[145 114 103 129] -> 145, 129

[125 135 138 100 134 144 105] -> 125, 105

[156 137 136 110 120 126] -> 156, 126

[[110 121 142 121]
 [107 129 142 117]] -> 110, 117

[126 154 125 150 115 119  98] -> 126, 98

[[129 101 111 129]
 [131 132 128 138]] -> 129, 138

[[130 127 130 131 131 120]
 [132 103 133 143 117 123]
 [122 148 115 120 146 132]] -> 130, 132
---
[[143 109 149 141]
 [157 124 130 109]] Out: 124

[140 118 146 104] Out: 118

[153 110 140 138] Out: 110

[138 150 133 146] Out: 150

[156 109 151 150] Out: 109

[111 132 158 113] Out: 132

[107 127 128 129] Out: 127

[125 124 136 151] Out: 124

[[128 134 130 130]
 [132 132 130 150]
 [132 146 128 130]] Out: 146
---
[[125 101 107 157 118 145 149 135]
 [135 116 112 138 112 117 139 122]
 [121 133 128 107 128 152 102 116]
 [128 112 124 127 119 132 144 144]
 [128 138 138 141 132 102 135 123]
 [134 121 138 113 125 136 110 120]] yields 121

[[130 129 138 128 137 125 128 114 130 128 123 133]
 [133 129 141 126 110 127 127 116 130 126 111 139]
 [126 117 140 126 117 131 127 113 130 119 129 139]
 [130 127 131 126 126 131 124 123 140 125 122 131]
 [110 129 134 123 127 134 135 114 128 120 130 139]
 [123 122 131 133 126 130 121 146 122 134 141 129]
 [129 137 136 126 123 127 132 108 123 125 120 139]
 [130 134 148 119 126 110 133 102 122 133 142 148]
 [131 123 138 125 135 123 127 119 120 135 130 142]] yields 126

[[128 136 127 136 126 127 125 126 132 125 131 121 124 123]
 [125 134 125 140 122 131 119 126 129 125 135 123 126 119]
 [134 125 133 113 137 121 144 130 131 131 118 131 127 142]
 [131 126 131 120 133 125 136 129 129 130 123 130 128 135]
 [137 127 136 109 141 117 151 130 134 131 115 130 125 147]
 [134 137 133 125 134 119 140 127 136 126 123 121 121 135]
 [134 125 133 113 137 121 144 130 131 131 118 131 127 142]
 [128 120 129 120 130 129 131 130 124 131 125 135 132 133]
 [137 143 135 125 137 114 145 125 141 125 121 116 116 137]
 [128 132 128 132 127 127 127 127 130 126 130 125 126 126]
 [122 135 122 147 118 134 110 125 127 123 140 121 126 112]
 [137 143 135 125 137 114 146 125 141 125 121 116 116 137]] yields 134

[[127 126 127 131 134 127 125 120 133 128]
 [128 127 128 129 130 128 127 128 128 128]
 [123 132 132 127 128 122 121 116 131 130]
 [141 123 148 125 108 139 150 137 118 141]
 [136 127 131 136 117 134 140 141 122 130]
 [134 134 141 127 120 118 128 138 124 129]
 [134 125 133 127 118 137 140 134 122 133]
 [132 126 137 131 125 128 131 128 127 132]
 [123 130 128 122 124 129 128 116 129 132]] yields 123

[[125 123 118 128 140 125 131 113 124 132 113]
 [130 135 121 139 126 137 117 135 119 121 135]
 [132 130 108 121 122 125 128 116 131 128 116]
 [117 128 132 136 150 127 122 132 138 125 132]
 [127 144 125 132 131 123 115 133 126 133 133]
 [124 126 130 126 132 122 136 118 137 122 118]] yields 132

[[130 121 133 141 133 131 140 131 129 126 135 132 112 133 139]
 [135 123 133 142 137 135 141 134 131 133 137 137 123 132 140]
 [124 138 117 116 118 118 114 117 120 120 119 117 138 125 119]
 [129 115 123 144 124 120 137 121 123 116 144 122 107 138 143]
 [128 142 121 142 130 127 136 119 124 123 126 121 138 135 140]
 [133 130 113 140 114 113 141 115 118 113 140 114 119 135 135]
 [140 123 114 131 117 118 135 118 119 122 141 115 130 137 130]
 [143 119 113 127 117 117 132 116 118 121 142 115 132 140 128]
 [124 114 140 122 139 139 127 139 137 139 127 140 111 120 123]
 [120 122 128 103 123 128 109 127 126 131 114 124 129 115 107]
 [118 154 136 146 143 139 137 134 135 133 118 134 142 122 143]] yields 124

[[136 127 128 144 137 122 142 125 130 147]
 [138 148 142 129 137 137 152 126 139 143]
 [145 109 117 121 138 127 128 130 125 145]
 [122 124 132 136 128 124 115 136 139 135]
 [126 125 135 133 130 137 137 129 130 131]
 [118 152 134 129 137 122 147 128 131 135]
 [143 135 122 143 149 147 128 134 115 153]
 [121 136 140 131 136 125 120 130 135 122]
 [133 142 122 131 146 122 152 121 127 120]
 [141 140 115 145 142 125 137 120 115 152]] yields 145

[[120 123 118 117 129 123 121 123 126 119 114 119 129 131 124 129]
 [141 137 123 121 133 144 129 134 148 130 123 133 142 136 129 137]
 [114 106 132 130 121 113 123 122 113 124 133 131 107 118 129 114]
 [130 115 111 119 128 132 121 109 117 124 117 125 117 128 123 123]
 [122 118 128 134 134 112 133 121 137 110 132 143 115 136 131 125]
 [122 121 139 136 139 127 132 120 116 127 129 134 124 138 126 128]
 [130 132 139 141 141 135 138 126 126 134 135 138 131 139 130 134]
 [127 126 133 141 137 136 135 123 135 132 140 145 125 133 133 131]
 [132 130 138 122 123 126 117 132 117 131 125 107 136 126 124 128]
 [114 104 124 116 107 111 110 126 100 130 124 108 113 105 126 111]
 [135 137 151 129 136 133 132 147 154 127 129 140 143 142 129 133]] yields 114

[[117 127 136 132 128 125 128 132]
 [118 137 124 110 126 131 126 132]
 [119 145 140 107 120 118 120 119]
 [118 138 150 139 146 138 146 146]
 [125 124 134 126 133 128 133 140]
 [116 126 145 138 132 140 132 121]
 [110 118 123 121 137 131 137 132]
 [135 147 133 128 108 138 108 133]
 [125 121 138 125 131 114 131 109]] yields 119
---
[[144 113 118 109 140 117 134]
 [141 126 121 115 139 118 142]
 [119 105 133 130 122 113 110]] out 134

[146 149 153 156] out 156

[120 104 147 112 110 137] out 137

[138 104 113 144 151 157] out 157

[143 120 155 145 114] out 114

[157 124 126 132 132 145 145] out 145
---
[118 103 143 101 106 102 111] | 143

[[156 107 133 152]
 [139 131 151 151]] | 133

[100 149 119 128 113 151 125] | 119

[154 124 118 131 134 144] | 118

[141 126 122 102 122 115 123] | 122

[117 140 127 114 103 106 133] | 127

[[134 128 118 129]
 [119 140 150 109]] | 118

[107 150 121 147 142 124] | 121

[103 115 120 120] | 120
---
[103 145 150 158] yields 150

[[146 127 116 111 117 100]
 [134 122 129 111 105 136]
 [116 119 134 124 120 124]] yields 120

[[133 100 101 115]
 [134 141 138 121]
 [136 111 113 110]] yields 113

[134 129 100 144 134 117] yields 134

[117 144 131 112 126 105 128] yields 105

[152 146 140 106] yields 140
---
(118, 127, 112, 155, 141) | 141, 118
(150, 116, 115, 135, 117, 134) | 134, 150
(144, 115, 112, 103, 151) | 151, 144
(115, 127, 151, 140, 124, 138) | 138, 115
((140, 101, 119, 120, 107, 130), (145, 108, 138, 115, 113, 153)) | 130, 145
(102, 140, 122, 145, 139) | 139, 102
(145, 128, 149, 116, 157) | 157, 145
---
[[138 115 124 150 120]
 [124 135 122 141 129]
 [147 122 132 147 121]] value 115

[[150 117 152 146 117 114 138]
 [104 140  99 108 140 142 116]] value 99

[[ 99 152 150 138 130 137]
 [119 133 121 124 133 146]] value 99

[[102 108 115 125]
 [127 130 108 126]
 [134 133 120 139]] value 102

[153 136 128 125 115 125] value 115

[102 115 136 112] value 102

[150 122 149 131 126] value 122

[145 153 149 147 151 155] value 145
---
[107 141 122 150 111 115 147] >> 150, 147

[156 101 145 147 140 155] >> 156, 155

[[124 118 155 145 143]
 [124 153 130 149 115]
 [103 129 149 135 138]] >> 155, 153

[114 117 100 113] >> 117, 114

[104 156 112 105 100] >> 156, 112

[[126 146 118 129 105 106]
 [120 137 106 127 103 115]] >> 146, 137

[136 153 115 129] >> 153, 136

[[104 134 133 119 135 110 151]
 [113 127 150 120 144 109 156]] >> 156, 151

[[142 134 118 133 122 139]
 [135 157 136 117 101 126]
 [139 133 117 130 103 121]] >> 157, 142
---
[[120 122 117 106 142 125]
 [129 132 126 135 120 140]
 [127 131 129 132 133 129]] -> 135

[[119 130 112 140 120 136 133]
 [121 124 153 117 133 106 123]
 [137 117 131 146 115 129 130]] -> 133

[[129 130 117 125 146 141 129]
 [129 130 131 123 107 131 132]
 [129 130 118 136 149 138 129]] -> 107

[[125 145 122 132 130 121 123]
 [150 123 143 103 115 130 124]
 [111 119 103 155 141 131 140]] -> 115

[[146 152 149 151 153 111]
 [143 105 109 105 103 118]
 [140 106 110 109 106 136]] -> 105

[[ 98 119 149 145]
 [120 101 124 133]
 [150 143 149 137]] -> 101

[[133 120 137 117]
 [110 138 103 130]
 [132 128 122 142]] -> 138

[[129 123 147 122 136 139]
 [148 126 130 124 150 129]
 [119 120 110 131 124 123]] -> 124
---
[115 156 132 107] result: 156, 107
[139 154 157 110 142] result: 157, 110
[101 112 136 109] result: 136, 101
[112 112 107 151 141 111 118] result: 151, 107
[141 140 138 153 121 152] result: 153, 121
[156 135 126 141  99 132] result: 156, 99
[139 151 108 104 142 136] result: 151, 104
[150 138  99 125 106] result: 150, 99
[113  98 156 117] result: 156, 98
[113 136 133 155 131] result: 155, 113
---
[[121 140 130 137 115 125]
 [150 115 123 123 125 136]
 [134 134 129 135 109 129]] → 130

[[152 131 129 123 125 128]
 [147 136 131 136 130 127]
 [122 138 129 137 130 128]] → 129

[[150 130 125 137]
 [122 126 130 128]
 [148 130 133 133]] → 125

[[151 124 122 124 132]
 [110 115 119 114 138]
 [124 109 132 119 102]] → 122

[[140 145 127 134]
 [148 156 126 133]
 [120 121 129 116]] → 127

[[131 113 116 111 114 146 122]
 [138 115 147 139 122 136 144]
 [122 136 143 102 132 111 104]] → 116

[[148 113 130 119 150 135]
 [129 129 132 134 127 141]
 [103 139 122 134 118 142]] → 130
